Below is a small trained network, with its code and all its weights. Each question gives an input and a class and asks what happens when units are switched off, that is, made to give their printed mean instead of their output.

import numpy as np


def w(rows, s, z=0):
    codes = np.array(rows[::2]) - 128.0
    scale = np.full(codes.shape[1], s)
    scale[-1] = z or s
    return codes * scale


def norm(h):
    return h / np.sqrt((h * h).mean(-1, keepdims=True) + 1e-5)


def f(y):
    return y / 2 * (1 + np.tanh(0.7978845608 * (y + 0.044715 * y**3)))


def log_softmax(a):
    a = a - a.max(-1, keepdims=True)
    return a - np.log(np.exp(a).sum(-1, keepdims=True))


def net(x, mask):
    res = np.array(x, float).reshape(1, 3) / 4 @ E
    u = 0
    for l in range(4):
        y = f(norm(res) @ A[l][:, :-1].T + A[l][:, -1])
        res = res + np.where(mask[u : u + 9], y, B[l][:, -1]) @ B[l][:, :-1]
        u += 9
    return log_softmax(norm(res)[-1] @ U[:, :-1].T + U[:, -1])


A, B = {}, {}
E = w([
[68,188,184,211,13,97,115,126],'x0',
[117,97,145,41,72,21,209,96],'x1',
[37,66,160,106,105,14,4,172],'x2',
],0.0021)
A[0] = w([
[102,176,169,145,101,115,137,150,11],'L0N0',
[53,137,221,29,95,87,203,168,8],'L0N1',
[110,178,207,173,80,126,104,130,44],'L0N2',
[201,82,81,62,193,172,144,92,153],'L0N3',
[83,175,118,194,70,114,145,136,93],'L0N4',
[2,71,170,160,51,60,32,138,160],'L0N5',
[130,127,60,122,107,131,140,178,147],'L0N6',
[134,125,165,82,71,53,162,85,62],'L0N7',
[238,171,105,122,106,158,240,141,23],'L0N8',
],0.0038,0.0012)
B[0] = w([
[78,95,192,126,91,140,152,36,128],'L0N0',
[214,218,154,134,199,56,182,172,171],'L0N1',
[42,108,173,157,203,237,149,5,154],'L0N2',
[16,216,133,108,98,134,39,116,201],'L0N3',
[112,113,230,131,96,198,76,99,159],'L0N4',
[209,66,50,126,35,200,179,114,254],'L0N5',
[93,144,139,142,150,113,69,150,132],'L0N6',
[212,182,129,118,85,28,119,204,171],'L0N7',
[107,10,103,120,35,160,126,33,208],'L0N8',
],0.0027,0.0037)
A[1] = w([
[113,126,135,59,130,72,231,84,3],'L1N0',
[42,159,240,201,76,131,171,75,195],'L1N1',
[173,138,155,122,112,54,152,158,76],'L1N2',
[163,102,143,139,82,45,133,149,72],'L1N3',
[117,96,112,80,73,53,210,67,76],'L1N4',
[88,201,137,117,213,114,68,150,122],'L1N5',
[102,77,140,101,119,96,87,138,96],'L1N6',
[219,134,178,154,97,1,183,186,6],'L1N7',
[106,162,249,225,183,90,120,186,7],'L1N8',
],0.0044,0.0014)
B[1] = w([
[126,172,95,131,110,135,98,186,187],'L1N0',
[109,107,165,82,167,103,139,135,251],'L1N1',
[201,94,150,168,89,130,184,41,160],'L1N2',
[196,122,135,173,139,85,115,153,175],'L1N3',
[160,139,100,62,138,124,98,201,253],'L1N4',
[120,154,100,58,124,167,172,149,141],'L1N5',
[128,127,115,167,159,140,253,165,126],'L1N6',
[160,110,204,89,115,139,155,159,231],'L1N7',
[110,123,182,211,228,93,181,88,103],'L1N8',
],0.0048,0.0027)
A[2] = w([
[120,116,220,153,192,115,187,81,1],'L2N0',
[132,126,135,172,82,42,149,177,55],'L2N1',
[143,169,95,186,208,163,152,60,127],'L2N2',
[95,186,159,195,255,114,136,151,26],'L2N3',
[82,129,151,181,145,200,105,93,243],'L2N4',
[162,114,124,135,159,109,145,177,50],'L2N5',
[127,106,105,118,168,128,135,66,55],'L2N6',
[64,66,147,109,146,66,148,146,95],'L2N7',
[149,70,90,142,134,144,147,113,110],'L2N8',
],0.0057,0.00083)
B[2] = w([
[51,124,70,128,160,128,82,154,137],'L2N0',
[91,79,158,115,168,126,183,230,173],'L2N1',
[63,50,189,126,37,42,142,106,174],'L2N2',
[92,123,146,18,255,1,207,228,135],'L2N3',
[123,161,224,89,83,68,209,55,254],'L2N4',
[154,102,163,193,72,167,116,71,135],'L2N5',
[140,106,183,153,93,132,129,107,125],'L2N6',
[139,93,166,225,38,165,91,126,121],'L2N7',
[78,199,126,239,97,140,84,121,146],'L2N8',
],0.0034,0.0032)
A[3] = w([
[158,102,38,122,155,76,117,191,92],'L3N0',
[178,109,145,139,91,30,154,132,32],'L3N1',
[72,94,69,60,119,143,111,132,142],'L3N2',
[151,171,58,59,170,157,115,121,74],'L3N3',
[103,132,202,144,107,135,111,80,84],'L3N4',
[136,175,34,107,82,108,145,107,129],'L3N5',
[92,115,149,173,142,163,101,57,125],'L3N6',
[97,85,192,167,98,106,128,137,166],'L3N7',
[137,63,57,254,110,159,64,149,4],'L3N8',
],0.0056,0.002)
B[3] = w([
[98,164,174,154,62,186,164,20,207],'L3N0',
[203,120,170,124,164,59,148,161,231],'L3N1',
[146,187,102,193,131,116,182,183,254],'L3N2',
[170,204,70,184,193,222,131,180,233],'L3N3',
[138,220,82,157,111,203,172,32,244],'L3N4',
[41,129,137,219,217,127,81,203,221],'L3N5',
[226,85,182,129,27,131,198,73,224],'L3N6',
[123,202,50,109,179,183,122,85,252],'L3N7',
[3,90,176,160,121,69,57,168,152],'L3N8',
],0.004,0.0019)
U = w([
[127,196,41,155,196,188,122,209,183],'0',
[140,66,69,112,187,76,82,98,1],'1',
[105,154,153,132,73,174,163,10,187],'2',
[249,82,172,72,85,51,152,206,172],'3',
[72,144,172,53,204,66,159,116,100],'4',
[43,64,130,198,74,103,36,170,134],'5',
[147,115,107,124,163,91,71,109,23],'6',
[155,87,120,143,186,111,88,109,43],'7',
],0.011,0.0063)

Each question gives the input, the list of numbers given to net, and the class t.
The units are the neurons (one row each of A and B). Each row of codes is followed by its name. A weight is (code - 128) times the scale printed after its matrix; where a second scale follows, it is the last column's (A, B and U).
mask holds one flag per neuron, layer by layer. A switched-off neuron (its flag False) gives its mean, the last column of its row in B, instead of its output. The means were averaged over made-up inputs and are rounded, as every weight is.
A unit's drop is (log p(t) with every unit on - log p(t) with that unit switched off) / (log p(t) with every unit on - log p(t) with every unit switched off).
The circuit of an input: a set's keep is (log p(t) with only the set's units on - log p(t) with every unit switched off) / (log p(t) with every unit on - log p(t) with every unit switched off). Starting from the 12 units with the biggest drops (on a tie, the unit counted first), units are removed one at a time, each time the one whose removal leaves the highest keep (on an exact tie, the one counted first), for as long as the keep stays at least 0.8.
circuit, biggest first: the units of the circuit, biggest drop first
most important unit: the unit with the biggest drop
top k neurons: the k neurons with the biggest drops, biggest first
top k neurons in layer l: the k neurons of layer l with the biggest drops, biggest first
drop of u: that unit's drop, to one decimal
input [-6,-2,5], class 0: top 3 neurons in layer 0	(L0N8; L0N3; L0N5)
input [-1,-8,-4], class 2: circuit, biggest first	(L1N4; L2N2)
input [-6,-7,-6], class 2: circuit, biggest first	(L1N4; L2N2)
input [0,-4,1], class 4: circuit, biggest first	(L0N8; L2N3; L1N8)
input [8,5,-4], class 4: circuit, biggest first	(L1N1; L3N6)
input [7,5,-6], class 3: top 3 neurons	(L1N4; L0N3; L0N7)
input [5,-6,-4], class 4: circuit, biggest first	(L0N5; L2N3; L1N8)
input [1,0,3], class 5: most important unit	L0N5
input [-7,-8,-8], class 2: top 3 neurons	(L1N4; L2N2; L0N8)
input [-4,-2,-5], class 2: top 2 neurons	(L1N4; L0N8)
input [2,-8,-4], class 2: top 2 neurons in layer 0	(L0N1; L0N7)
input [8,6,-5], class 3: top 2 neurons in layer 0	(L0N7; L0N3)
input [0,-6,1], class 4: top 2 neurons	(L0N5; L0N8)
input [-5,-2,7], class 5: top neuron	(L3N8)
input [4,-8,2], class 2: top 2 neurons	(L0N1; L0N5)
input [3,4,-6], class 0: top 3 neurons	(L2N4; L0N8; L2N2)
input [-6,1,8], class 5: top 2 neurons	(L3N8; L2N4)
input [7,-6,7], class 2: top 2 neurons in layer 0	(L0N5; L0N2)
input [5,-4,-4], class 4: top 2 neurons in layer 2	(L2N3; L2N4)
input [-1,1,-4], class 0: top neuron	(L0N2)
input [2,-8,-1], class 4: top 2 neurons in layer 0	(L0N5; L0N8)
input [-4,-5,-6], class 2: drop of L1N4	0.7
input [6,-7,4], class 2: drop of L0N5	0.3
input [-5,2,-7], class 0: drop of L0N2	0.3
